Each row comes from the steps of one walk. Every step used is in the known rows, and no mark comes twice. Write the walk behind each row, first mark first.
Known rows
romi > baga > gofu > pere > ponav > vilat > fuzenud: [0.583,0.995,-0.678,-0.033,-0.267,-0.304,1.959,1.326,0.334,-1.426,1.820,0.306,-0.558,-0.133,2.423,-0.068,-0.513,-0.012,-1.619,1.330,-1.562,-0.487,0.609,-0.537,-0.017,-0.388,-2.140,-1.849,-0.268,-0.494,0.050,-0.362,-0.223,-0.011,0.440,0.394,-0.897,0.189,-0.226,-0.133,-0.569,1.442]
tufi > pere > ponav > nukom > muzum > gofu > romi: [0.671,0.505,0.522,0.074,-0.368,-1.203,0.730,0.994,0.261,0.964,-0.202,-3.629,-0.509,-1.160,-2.022,-0.172,0.078,0.280,1.669,-0.628,0.946,0.559,-0.527,-0.166,-0.874,3.929,-1.812,0.716,1.677,1.236,-0.176,-0.720,-0.688,-0.036,-1.025,-1.187,-0.400,-0.663,0.744,-0.143,1.275,0.747]
ponav > vilat > tufi > pere: [1.012,0.669,-1.263,-0.006,0.342,-0.106,-1.353,2.413,-0.008,0.453,1.002,-0.094,0.436,0.350,-1.320,0.348,-0.287,-0.214,1.323,-1.130,0.665,1.504,1.033,-0.625,0.125,2.156,0.899,-0.768,1.428,-0.945,-0.724,-0.497,0.035,-0.275,0.255,1.103,-1.221,0.891,0.675,-0.526,-1.925,-0.642]
pere > ponav > vilat > gofu > romi: [0.462,0.897,-1.617,0.002,-0.473,-1.788,1.642,2.558,0.922,-0.442,1.126,-0.250,0.009,-0.046,3.432,-0.195,-0.385,0.041,0.488,-0.640,-0.246,-0.400,1.093,0.766,1.072,3.557,-1.603,0.563,-0.566,-0.857,-0.042,-0.456,1.018,0.783,-0.454,-0.146,-1.048,0.426,0.139,-0.678,0.246,-0.199]
tufi > pere > ponav > vilat > romi > gofu: [1.048,0.681,-0.483,-0.489,-0.985,-1.573,0.650,1.575,0.151,-0.317,1.820,-0.900,-0.707,-0.230,3.586,-0.286,-0.541,0.045,0.661,0.380,0.357,-0.570,1.097,-0.479,0.249,3.672,-0.822,0.550,1.701,-2.045,-0.226,-0.500,0.482,-0.863,-0.584,0.508,-1.793,0.417,0.289,-0.702,-0.844,-0.442]
pere > ponav > muzum > romi: [-0.657,-0.722,-0.584,0.718,0.424,-2.269,0.873,0.780,0.366,-0.849,-1.100,0.253,0.104,0.417,3.393,-0.005,-0.470,0.086,-0.054,-0.779,1.031,-0.029,-1.767,0.682,0.207,3.044,-0.848,2.350,0.760,-0.204,-0.315,-0.291,-0.192,1.506,0.337,0.221,0.899,0.437,0.859,-0.613,1.867,0.285]
baga > nukom > muzum > gofu: [1.605,-0.662,1.078,0.303,0.111,0.070,-0.965,-0.140,0.542,0.800,0.267,-1.739,-0.813,-0.545,-1.743,0.504,0.766,0.196,-0.032,-1.283,0.601,0.345,-0.072,-0.204,-0.143,0.977,0.556,0.320,0.642,1.420,0.235,-0.708,-0.698,0.612,0.052,-1.035,0.898,-0.316,0.597,0.403,0.257,-0.173]
gofu > baga > fuzenud > nukom > muzum > romi > tufi > vilat: [0.404,-0.913,-0.147,0.143,0.762,1.560,-1.780,0.161,-0.615,0.945,-1.146,1.701,1.097,1.706,-3.118,-0.315,0.535,0.123,-0.696,0.547,-0.863,0.715,-1.660,0.997,0.626,-2.379,1.365,-1.774,-0.529,0.370,-0.055,-0.568,-0.621,-0.010,1.354,-0.086,1.007,0.892,-1.053,0.517,3.041,0.170]
vilat > fuzenud > gofu > romi > tufi > ponav > nukom > muzum: [-1.150,-0.494,-0.276,-0.777,-0.614,0.299,0.788,-0.141,0.877,0.113,0.720,-0.076,1.429,-1.915,0.987,0.359,-0.130,-0.162,-0.064,-1.154,-1.056,0.507,1.194,-0.377,-0.232,-0.885,-1.681,0.598,0.058,0.577,-0.316,0.557,-0.026,0.036,-0.230,0.267,-1.494,-0.018,-0.330,0.966,-2.264,1.494]
ponav > vilat > pere > baga > gofu: [1.405,0.297,-1.336,0.225,0.821,-0.784,0.851,1.149,0.352,-0.765,1.111,0.092,0.749,-0.795,1.485,0.529,0.197,-0.033,-0.216,-0.235,-0.207,-0.211,0.786,-0.453,-0.364,0.202,-0.152,-0.550,-1.465,-0.622,0.015,-0.456,-0.087,-0.390,0.719,0.250,-0.675,-0.529,0.517,-0.704,-3.186,-0.373]
ponav > vilat > romi > tufi > gofu > baga: [2.375,1.079,-1.149,0.304,-0.019,0.070,0.133,1.534,-0.254,-0.351,0.160,1.208,0.567,0.358,1.065,0.146,-0.817,-0.038,0.207,-0.401,-1.251,0.864,0.968,-0.190,0.881,0.899,0.454,-0.819,-1.940,-1.115,0.279,0.597,1.355,-0.775,0.232,1.036,-0.722,0.262,-0.728,-0.185,-2.476,1.014]
romi > gofu > baga > nukom > tufi > pere > ponav: [0.546,-0.201,1.598,0.011,-0.242,0.142,-0.429,-0.910,-0.727,0.437,-0.526,-0.681,-1.654,0.956,-1.396,-0.279,-0.068,-0.085,-0.613,0.773,1.207,-0.738,1.328,-0.474,-0.055,0.055,2.447,-0.186,0.675,-0.255,0.131,0.817,0.036,0.048,-0.928,-0.458,1.188,-1.149,0.583,-0.267,1.513,-2.237]
muzum > romi > tufi > gofu > baga > fuzenud > nukom: [1.463,0.129,-0.220,0.544,0.995,0.489,-1.657,-1.024,-0.534,-0.487,-2.698,1.770,0.198,1.810,-3.155,-0.050,-0.343,-0.041,0.231,-0.090,-1.083,0.473,-0.135,-0.011,0.458,-2.261,0.415,-0.817,-1.710,-0.081,0.262,0.170,-0.006,-0.864,1.625,0.036,0.433,-0.021,-1.101,-0.143,1.325,0.205]
vilat > pere > tufi > fuzenud > nukom: [-0.177,-0.019,-1.563,-0.330,0.816,0.965,-0.459,-1.612,0.581,-0.821,0.433,-0.443,1.326,0.889,2.772,0.528,0.443,-0.117,2.493,0.151,0.842,-1.048,0.993,-0.492,-0.250,-0.468,2.682,-0.343,-0.222,-0.052,-0.515,-0.810,-0.245,-1.195,1.149,1.123,-0.785,-0.529,0.834,-0.165,0.057,-2.902]
nukom > tufi > fuzenud > gofu: [-0.723,-0.817,-0.088,-1.148,0.322,0.242,-0.673,-0.377,0.226,0.424,-1.195,1.139,0.017,-0.571,2.336,0.429,-0.370,-0.122,1.618,-1.199,0.349,-0.268,0.553,-0.271,-0.301,-0.707,2.388,0.331,0.532,-1.173,-0.011,0.182,-0.056,-0.044,-0.002,0.690,-0.593,-1.338,0.714,0.047,-2.216,-0.213]
muzum > gofu > romi > baga: [0.482,0.244,0.100,0.092,-0.807,1.117,-0.165,0.049,0.137,0.091,-0.638,-0.808,-0.812,-0.612,-1.248,0.139,-0.766,0.316,0.327,-0.446,0.607,-0.635,0.741,-0.173,-0.365,1.855,-1.406,0.659,-0.884,0.040,0.161,-0.573,-0.955,-0.204,-0.205,-0.800,0.698,0.111,0.677,0.602,-1.908,1.449]
vilat > romi > baga > gofu > pere > tufi > ponav: [-0.098,1.559,-0.600,-0.380,-1.196,1.141,1.303,-1.931,-0.081,0.179,1.598,0.155,-1.248,-0.613,2.577,-0.105,-0.719,-0.247,-1.577,0.741,0.127,-1.368,0.936,-0.573,-0.415,-0.309,-0.013,2.957,-0.708,-0.535,0.095,0.062,1.019,0.259,-0.166,0.628,-0.447,-1.610,0.978,-0.392,-1.812,0.166]
tufi > pere > ponav > nukom > muzum > gofu > romi > baga > fuzenud: [0.778,0.767,0.823,-0.101,-0.235,-0.715,0.759,0.125,-0.340,0.073,0.311,-2.530,-0.079,-0.632,-5.091,-0.506,0.066,0.211,0.659,-0.343,0.225,0.649,0.539,-0.836,-1.088,1.306,-2.159,-1.991,1.237,1.104,-0.008,-0.257,-2.102,-0.505,-1.063,-1.300,0.205,-0.027,0.604,0.053,1.177,1.514]
ponav > vilat > pere > tufi > gofu > baga > nukom > muzum > romi: [0.807,0.672,-0.039,1.410,1.205,0.290,-0.530,0.414,-0.158,0.701,0.659,-0.004,1.377,0.782,-2.372,-0.017,1.182,0.144,0.871,-0.181,-0.470,1.848,-0.327,1.572,0.450,-0.430,1.386,-1.223,-1.259,0.178,0.259,0.427,2.203,-0.340,-0.959,-0.492,0.465,0.487,-1.265,0.135,-0.481,-1.068]
romi > baga > nukom > tufi: [-0.022,-0.260,1.059,-0.090,0.109,1.837,-0.545,-0.961,-0.118,0.178,-0.137,0.710,-0.332,0.361,-1.593,0.571,-0.390,-0.134,-0.604,-0.476,1.231,-0.446,0.368,-0.882,-0.037,-1.228,1.030,-0.257,-0.688,0.067,0.165,0.853,-1.149,0.790,-0.680,0.230,2.186,-0.496,1.031,0.367,-1.180,-0.814]
fuzenud > nukom > muzum > gofu > pere > tufi > vilat: [-1.054,-0.327,0.537,0.088,-0.280,1.330,-0.419,0.231,-0.047,1.315,0.617,-1.762,-0.747,0.153,0.503,0.047,0.725,0.207,0.832,1.282,0.554,0.154,-2.445,1.095,0.154,0.356,1.606,0.094,1.403,1.370,-0.279,-1.469,0.855,-0.296,0.726,-0.882,-0.225,-0.125,-0.272,0.617,1.823,0.319]
baga > fuzenud > nukom > tufi > pere: [0.484,0.756,0.016,-1.072,0.579,0.408,-1.404,0.155,0.095,0.557,-1.397,0.590,-0.004,0.961,-3.591,0.301,-0.159,-0.130,1.493,-0.306,0.541,-0.904,0.427,-1.239,-0.078,-1.321,1.168,-1.069,0.550,-0.505,-0.131,-0.518,-1.578,-0.655,0.306,0.381,-0.410,-0.256,0.155,-0.309,0.710,-1.452]
tufi > vilat > pere > ponav > muzum > gofu > romi > baga > nukom: [0.333,-0.198,0.730,0.137,-1.067,-0.508,0.236,-1.203,-0.076,-0.059,0.347,-0.673,0.007,-0.401,-2.008,-0.049,1.389,0.158,-0.138,0.910,-0.261,-0.077,0.298,0.245,-0.298,0.674,-1.116,0.633,-0.247,0.843,0.145,0.421,-0.457,0.008,-0.725,-0.043,0.249,0.070,-0.159,-0.477,0.568,-2.710]
romi > baga > gofu > pere: [1.024,0.468,-0.279,0.282,-0.944,1.358,0.765,-0.443,0.037,-0.036,0.182,0.343,-1.335,-0.505,1.110,0.000,-0.603,-0.051,-1.142,0.547,-0.246,-0.589,-0.267,-0.555,-0.940,0.175,-1.118,1.362,-0.612,-0.142,0.112,-0.552,-0.231,-0.003,0.930,-0.287,0.238,-1.042,1.107,-0.156,-1.082,2.146]
baga > nukom > tufi > ponav: [0.578,0.242,0.784,-0.593,0.241,0.104,-1.119,-1.604,0.338,0.981,-0.691,-0.231,-0.172,-0.352,-2.379,0.500,-0.131,-0.512,-0.646,-0.826,1.369,-0.371,0.608,-0.945,0.792,-0.435,1.345,2.297,-0.018,-0.094,0.146,0.311,0.277,1.629,-0.736,0.568,0.581,-1.514,0.722,-0.570,-0.254,-1.617]
pere > baga > nukom > tufi: [-0.203,-0.279,0.753,0.176,1.075,0.350,-0.266,-0.493,-0.185,0.449,-0.368,-0.095,0.065,0.190,0.399,0.508,-0.037,-0.100,-0.141,-1.350,1.636,-0.817,-0.023,-0.750,0.217,-1.090,2.042,0.091,-1.227,0.158,0.098,0.853,-1.088,0.852,-0.366,-0.046,1.912,-1.267,0.836,0.239,-0.741,-1.492]
tufi > fuzenud > nukom > muzum: [0.799,-0.764,-0.661,-0.525,0.847,0.599,0.081,-0.016,0.879,-0.065,-0.074,-0.655,1.481,0.134,1.779,0.236,0.388,0.078,1.269,-0.436,0.668,-0.541,-1.096,-0.515,0.019,0.037,1.479,-0.206,0.938,0.176,-0.211,-1.265,-1.363,0.018,0.800,0.134,-0.634,-0.007,0.775,0.106,1.642,0.307]
fuzenud > nukom > tufi > ponav > muzum > gofu > pere: [-1.359,0.120,0.724,-0.548,-0.423,-0.411,-0.048,-0.615,0.395,-0.574,-1.717,-0.965,-0.015,-0.967,-1.274,0.043,0.101,-0.072,-0.278,0.812,0.586,-1.220,-1.451,-0.100,0.177,-0.393,-0.085,1.719,0.481,1.210,0.474,-0.308,0.484,0.588,-0.137,-0.179,-0.465,0.804,-0.597,-0.183,1.030,-0.082]
pere > ponav > muzum > romi > baga > fuzenud > nukom > tufi: [-2.193,-0.700,0.595,-0.191,1.043,-0.524,0.821,-0.297,-0.215,-2.148,-1.597,1.950,0.596,1.434,-1.024,-0.028,-0.318,0.141,-0.807,0.364,0.556,-0.954,-1.439,0.026,0.002,-2.247,-0.565,-1.378,-0.055,0.146,0.177,0.629,-2.141,0.975,-0.423,0.184,2.039,1.590,-0.061,-0.211,2.712,-0.749]
muzum > gofu > pere > ponav > nukom > tufi: [-0.487,0.465,0.700,0.176,-0.267,-0.940,0.416,0.391,0.000,-0.429,-1.131,-2.547,-0.934,-0.648,0.615,0.064,-0.314,-0.001,0.901,-0.085,0.726,-0.212,-0.797,0.173,-0.446,2.137,-0.626,0.258,0.535,1.421,0.269,-0.151,0.393,0.277,-0.469,-0.442,0.698,-0.676,0.551,-0.301,1.453,0.378]
tufi > ponav > nukom > muzum > romi > baga: [-0.222,-0.416,0.144,0.183,0.120,0.273,0.338,-0.784,0.199,0.348,-0.294,-1.009,2.026,-0.982,-1.097,-0.039,-0.442,-0.182,-0.980,-0.356,1.522,0.735,-2.087,0.055,0.077,1.391,-1.387,2.156,1.225,0.514,-0.150,0.037,-0.107,1.192,-0.593,-0.300,1.127,0.618,1.210,0.028,-0.307,2.492]
vilat > pere > ponav > nukom: [1.491,0.226,-1.269,0.184,0.019,-1.466,1.220,0.179,0.760,-1.075,0.416,-1.373,0.781,-0.041,3.602,0.571,0.196,-0.193,1.092,-0.342,0.781,-0.322,0.426,-0.385,-0.184,2.858,-0.260,1.146,0.334,0.601,-0.487,-0.417,-0.052,-0.174,0.345,0.702,-0.123,-0.471,1.700,-1.158,0.515,-1.219]
nukom > tufi > pere > ponav > vilat > fuzenud > gofu: [-1.210,0.354,-0.175,-1.336,0.320,-1.286,0.470,2.205,0.228,0.276,0.830,0.942,-0.838,0.010,2.253,0.470,-0.567,-0.026,0.946,0.385,-0.386,-0.107,1.090,-0.376,0.466,-0.215,0.567,-2.012,1.644,-1.389,-0.350,0.446,0.310,-0.420,-0.930,1.013,-1.568,0.123,-0.485,0.022,-2.498,-1.067]
nukom > tufi > ponav > muzum > romi > gofu > baga: [-1.720,-1.009,0.609,0.123,-0.145,-0.753,-0.399,-0.321,-0.225,-0.521,-2.705,0.904,1.597,-0.351,-1.184,-0.492,-0.433,-0.114,-1.489,-0.075,1.001,-0.470,-0.464,1.123,0.265,0.622,0.867,2.337,-0.021,-0.760,0.399,0.670,0.979,1.248,-0.675,-0.318,1.069,0.975,-0.106,-0.043,0.012,0.701]
fuzenud > gofu > baga > nukom: [2.948,-0.332,0.404,0.157,-0.455,0.776,-0.062,-0.502,0.058,0.322,-0.437,1.345,-0.880,0.234,2.119,0.310,0.167,0.057,-0.899,-1.263,-0.390,-0.585,0.512,-0.275,0.779,-1.300,2.994,0.487,-0.375,0.261,-0.014,0.190,0.334,-0.060,1.021,-0.733,0.334,-0.437,0.204,0.328,-0.583,-1.476]
tufi > ponav > muzum > romi > gofu > baga > fuzenud: [0.723,-0.530,-0.072,0.355,-0.164,-1.827,-0.569,-0.701,-0.159,-1.210,-2.153,1.067,2.126,-0.109,-2.380,-0.891,0.019,-0.202,-1.733,-0.925,-0.256,-0.166,0.510,0.474,0.511,0.167,0.396,1.240,0.150,-0.863,0.205,-0.170,0.158,0.595,0.817,-0.657,-0.027,1.235,-0.383,-0.342,1.236,1.240]
romi > gofu > pere > ponav: [-0.186,-0.288,-0.092,0.547,-1.104,-0.751,1.088,0.072,0.191,-0.762,0.771,-1.227,-1.739,-0.093,5.290,-0.405,-0.391,-0.058,-0.240,0.847,0.654,-0.921,0.058,0.267,-0.171,2.703,-0.626,1.882,0.809,-0.548,-0.196,-0.892,0.735,-0.051,0.311,-0.445,-0.304,-0.522,0.972,-0.390,1.789,1.781]
pere > baga > fuzenud > gofu > romi > tufi: [-0.789,-0.447,-0.397,0.074,0.179,0.305,0.280,-0.383,-0.503,-0.378,0.305,1.636,-0.782,-0.357,1.444,-0.009,-0.637,0.034,0.062,-1.562,-0.654,-0.202,1.719,-0.624,-0.407,-2.321,0.016,-1.042,-2.107,-0.586,-0.202,0.533,-1.237,-0.611,0.758,-0.284,-0.008,-0.860,-0.123,0.776,-2.110,1.123]

Which walk is each row?
[-0.966,-0.417,0.135,-0.508,0.787,-0.336,-0.189,1.402,0.159,-0.662,1.915,-1.625,-1.017,0.483,-1.023,0.438,-0.078,0.251,0.331,1.790,-0.376,0.506,0.423,-0.799,0.095,-0.175,-0.986,-3.889,1.650,1.124,-0.215,-0.439,-0.868,-0.805,0.155,0.495,-0.748,1.491,-0.880,0.689,0.276,-0.467]	romi > tufi > pere > ponav > vilat > fuzenud > nukom > muzum > gofu
[-1.607,-0.951,0.029,0.851,0.686,-0.660,-0.561,-0.694,-0.853,0.248,-1.180,0.507,-0.372,-0.407,-1.226,-0.051,-0.665,-0.027,-0.415,-0.444,0.651,0.763,-1.003,-0.619,-1.714,0.167,-1.112,1.494,-0.257,-0.113,-0.176,0.990,-0.840,0.275,1.346,0.326,0.971,-1.043,0.628,-0.043,-1.834,0.445]	ponav > muzum > romi > tufi > pere > baga > gofu
[-0.284,-0.660,0.194,0.294,1.177,0.166,-1.329,-0.543,0.075,0.031,-1.231,0.923,0.071,0.908,-2.931,0.222,0.142,0.004,0.812,-0.298,-0.635,1.253,-1.055,0.135,-0.264,-1.714,-1.219,-0.375,-0.364,0.163,0.144,-0.153,-0.484,-0.320,0.682,-0.013,0.213,-0.056,-0.684,-0.012,1.244,1.551]	baga > fuzenud > nukom > muzum > romi > tufi > gofu
[0.458,-0.354,0.566,0.992,0.323,1.868,-2.086,-0.772,-0.833,2.142,-0.176,-0.021,-0.709,1.016,-3.307,-0.324,0.189,0.167,-0.332,-0.067,0.450,0.991,-0.532,0.186,-0.429,-0.223,0.901,-0.143,-0.283,0.748,0.021,0.559,-0.034,0.074,-0.026,-0.222,1.896,0.055,-0.155,0.904,1.123,-0.434]	gofu > baga > nukom > muzum > romi > tufi > pere
[-2.014,-0.305,-1.076,0.424,-1.003,-0.501,-0.934,-0.083,-0.387,1.559,0.172,0.337,-1.542,0.985,4.271,-0.569,0.079,-0.211,0.058,1.473,-0.218,0.260,-0.921,1.841,0.310,2.438,-1.200,2.650,0.106,-0.303,-0.132,0.235,2.420,0.435,0.720,0.882,0.219,-0.660,0.098,-0.593,1.932,-0.242]	muzum > romi > tufi > vilat > gofu > pere > ponav
[-2.225,-1.796,-0.378,-0.365,-0.424,-0.409,-1.317,0.496,0.076,0.472,-1.084,2.877,1.163,-0.186,2.579,0.365,0.092,-0.030,0.266,-0.550,-1.386,0.942,-0.869,0.906,-0.047,-0.692,-0.454,0.822,0.743,-0.791,-0.512,0.746,0.389,-0.148,1.615,1.242,-0.726,0.755,-0.935,0.791,-2.286,-0.113]	ponav > muzum > romi > tufi > vilat > fuzenud > gofu
[0.188,0.071,-0.209,0.457,1.356,0.202,-0.398,1.111,-0.877,-0.381,0.597,0.503,-0.283,1.894,-3.275,-0.668,-0.219,0.225,-0.636,1.391,-0.589,0.991,-0.875,0.108,0.555,-1.507,0.085,-4.014,0.337,0.313,-0.064,-0.319,-0.586,-0.222,0.182,-0.109,0.582,1.844,-1.359,0.221,3.507,0.087]	gofu > baga > fuzenud > nukom > muzum > romi > tufi > pere > ponav > vilat
[-2.738,-1.002,1.945,0.057,-0.948,0.307,0.202,-1.107,-0.881,0.781,-0.589,1.987,-1.089,-0.028,1.500,-0.475,0.635,0.041,-1.023,1.162,-0.219,0.180,-2.937,1.272,-0.047,-2.005,-0.069,1.372,0.987,-0.043,0.193,1.575,0.946,0.938,-0.991,-0.043,1.151,0.110,-0.889,0.141,1.244,-1.090]	fuzenud > gofu > pere > ponav > muzum > romi > baga > nukom > tufi > vilat
[-0.210,0.322,-1.252,0.563,0.375,0.564,0.556,0.646,-0.006,-0.746,1.324,0.305,0.166,-1.055,-0.400,0.245,-0.226,0.058,0.018,-0.090,-0.905,0.262,1.770,-0.365,-1.027,-0.491,-2.011,-1.044,-3.283,-0.496,0.121,0.138,-0.196,-0.569,0.292,0.399,-0.483,-0.656,-0.298,-0.013,-3.403,0.016]	ponav > vilat > pere > baga > gofu > romi > tufi
[-1.591,0.468,-0.090,-0.474,0.091,0.430,0.189,-0.603,0.759,0.104,1.118,-2.041,-0.114,-0.104,1.224,0.208,0.553,0.075,-0.086,1.148,0.184,-1.218,-0.050,0.179,0.386,-0.991,0.710,-0.012,0.867,1.618,-0.091,-1.090,0.542,-0.257,0.151,-0.351,-0.968,0.514,-0.535,0.869,0.916,0.088]	vilat > fuzenud > nukom > muzum > gofu > pere > tufi > ponav
[-1.623,-0.242,1.670,-0.672,-0.406,-0.404,-0.017,-0.230,-0.022,0.093,-0.840,0.098,0.661,-0.121,-3.334,0.094,0.782,0.168,-0.431,0.262,-0.545,-0.409,0.507,0.115,0.021,-1.162,-0.838,-1.327,-0.191,0.560,0.331,1.224,-1.433,0.772,-1.307,0.188,0.724,0.100,-0.936,0.491,0.394,-2.326]	pere > ponav > muzum > gofu > romi > baga > nukom > tufi > vilat > fuzenud
[-0.923,0.172,0.173,1.434,1.035,-0.691,-0.188,-0.297,-0.777,0.240,-0.727,-0.888,1.531,-0.369,-1.487,-0.602,0.334,-0.126,0.907,-1.039,-0.614,1.921,-1.720,0.268,-1.041,-0.868,-2.047,-0.717,-1.109,0.771,0.198,0.807,-0.048,-0.700,0.407,-0.638,0.512,-0.586,-0.615,0.304,0.685,3.932]	ponav > nukom > muzum > romi > tufi > gofu > pere > baga > fuzenud
[2.967,0.425,0.258,0.264,-0.728,-0.689,1.025,0.809,0.076,-1.399,1.486,-0.120,-0.010,0.422,3.247,-0.364,0.178,0.172,-1.399,-0.293,-0.673,-0.997,1.437,-0.079,1.231,0.982,1.041,-0.891,-0.378,-0.830,0.344,0.066,0.494,-0.134,-0.277,-0.303,-0.243,0.912,-0.571,-0.193,1.201,-2.032]	pere > ponav > vilat > romi > gofu > baga > nukom
[0.942,1.064,-1.278,-0.726,-0.847,-1.146,1.425,0.931,0.353,-0.427,1.899,0.246,-0.432,-0.730,7.882,-0.569,0.035,0.120,1.244,-0.180,-1.478,-0.834,0.197,0.100,0.516,0.988,0.210,-0.113,0.627,-1.611,0.113,-0.500,1.289,-0.894,-0.167,0.872,-2.917,0.106,-0.767,-0.391,-0.078,-0.163]	tufi > fuzenud > gofu > pere > ponav > vilat > romi
[-0.032,1.470,-0.958,0.262,0.089,0.505,0.308,-1.057,-0.058,-0.335,0.357,0.719,0.549,0.528,-2.358,0.124,0.041,-0.133,1.803,-0.300,-0.410,0.277,2.670,-0.162,-0.682,-0.647,-0.445,-0.555,-2.197,-0.927,-0.149,0.282,-0.065,-1.375,-0.670,0.222,-0.447,-1.081,0.320,-0.335,-2.402,0.443]	vilat > pere > tufi > gofu > romi > baga > fuzenud
[-1.724,-1.018,0.546,0.585,-0.510,0.116,0.941,0.176,0.439,-0.433,0.341,-1.153,-1.262,0.415,4.863,-0.600,0.395,0.410,-0.193,1.650,0.605,-1.242,-2.449,1.463,-0.266,1.256,-1.604,1.801,1.248,0.301,0.059,-1.201,0.443,-0.024,-0.197,-1.252,0.218,1.051,-0.212,0.195,4.278,1.414]	fuzenud > nukom > muzum > romi > gofu > pere > ponav
[0.142,0.810,-0.573,0.395,0.371,-0.501,1.245,1.652,-0.133,-1.132,0.983,0.248,-0.185,0.405,-0.426,0.125,-0.632,-0.103,0.367,-0.165,0.032,1.642,1.046,-0.063,0.390,1.165,-1.247,-0.685,-0.387,-0.964,-0.244,0.576,0.296,0.346,-1.414,0.611,-0.628,0.213,0.243,-0.929,-1.208,0.895]	pere > ponav > vilat > tufi > gofu > romi > baga
[1.212,-0.291,0.437,-0.782,-0.544,1.385,-1.288,-0.560,-0.229,1.854,-0.685,2.069,0.010,0.327,0.028,0.495,1.374,-0.058,0.092,0.283,-0.684,-0.425,0.696,0.792,0.476,-2.466,3.820,0.249,-0.821,-0.201,0.157,0.769,1.300,-0.601,-0.289,0.412,0.036,-0.833,-0.443,-0.148,-1.534,-3.897]	fuzenud > gofu > baga > nukom > tufi > vilat > pere
[-0.371,0.218,-0.206,-0.438,-0.548,-0.421,-0.130,-0.634,-0.528,0.377,0.578,0.940,-2.777,0.147,-0.232,-0.222,-0.767,-0.076,0.793,-0.248,-0.662,0.329,2.152,-0.919,-0.602,-0.440,-0.751,-0.388,0.154,-0.799,-0.458,0.191,-0.538,-0.689,0.096,0.298,-1.051,-1.403,0.077,-0.128,-0.201,-0.032]	baga > fuzenud > gofu > romi > tufi > pere > ponav
[1.720,0.339,-0.351,-0.773,0.713,-0.304,0.224,1.569,0.821,-0.633,0.290,-0.941,1.870,-0.132,-1.549,0.216,0.454,0.199,-1.421,0.777,-0.827,-0.679,0.116,-0.051,1.738,-1.163,1.112,-2.528,0.385,1.068,0.311,-1.119,0.056,-0.071,0.281,-0.498,-1.206,2.344,-1.430,0.599,0.048,0.032]	tufi > ponav > vilat > fuzenud > nukom > muzum > gofu > baga
[-0.139,1.061,0.881,-1.165,0.214,0.757,-0.679,-0.250,-0.012,-1.055,-0.790,0.005,0.693,-0.664,-7.705,-0.100,-0.541,-0.009,-0.596,0.393,-0.381,-0.524,1.068,-0.827,0.834,-2.597,-1.398,-2.648,-0.918,-0.198,0.716,-0.327,-0.949,0.105,-1.151,-0.528,-0.470,1.389,-1.559,0.188,-0.803,0.103]	muzum > gofu > romi > baga > fuzenud > nukom > tufi > ponav > vilat
[-0.016,-1.461,0.327,0.294,-0.396,2.048,-1.928,-1.074,-0.557,2.179,0.401,1.936,-0.301,0.445,0.153,0.096,1.581,0.176,-0.461,0.705,-1.114,1.043,-0.456,1.691,-0.133,-2.320,1.842,0.249,-0.740,0.541,0.056,0.776,1.536,-0.575,0.121,0.175,0.785,0.176,-0.916,0.647,-0.543,-2.101]	fuzenud > gofu > baga > nukom > muzum > romi > tufi > vilat > pere
[-0.381,0.160,0.441,-0.119,-0.713,0.185,0.395,-1.150,-0.138,0.314,0.137,0.326,1.045,-1.377,-0.511,-0.704,0.264,-0.143,-1.035,-0.340,-0.656,0.517,-1.545,0.355,-0.283,-1.647,-1.670,0.827,1.154,0.384,0.120,0.101,0.427,-0.080,-0.302,-0.972,-0.403,0.885,-0.319,0.319,0.017,3.177]	tufi > ponav > nukom > muzum > romi > baga > fuzenud > gofu > pere
[-0.638,0.329,0.464,0.404,-0.367,1.078,1.952,-1.523,-0.125,-0.239,1.439,-1.594,0.409,-1.477,-1.015,-0.102,-0.398,-0.396,-1.722,0.484,0.685,0.792,-0.977,-0.523,-0.944,-0.471,-0.384,1.306,0.765,1.316,-0.172,0.050,0.576,0.977,0.013,-0.634,0.434,-1.358,1.444,-0.029,-0.525,2.702]	romi > baga > gofu > pere > tufi > ponav > nukom > muzum
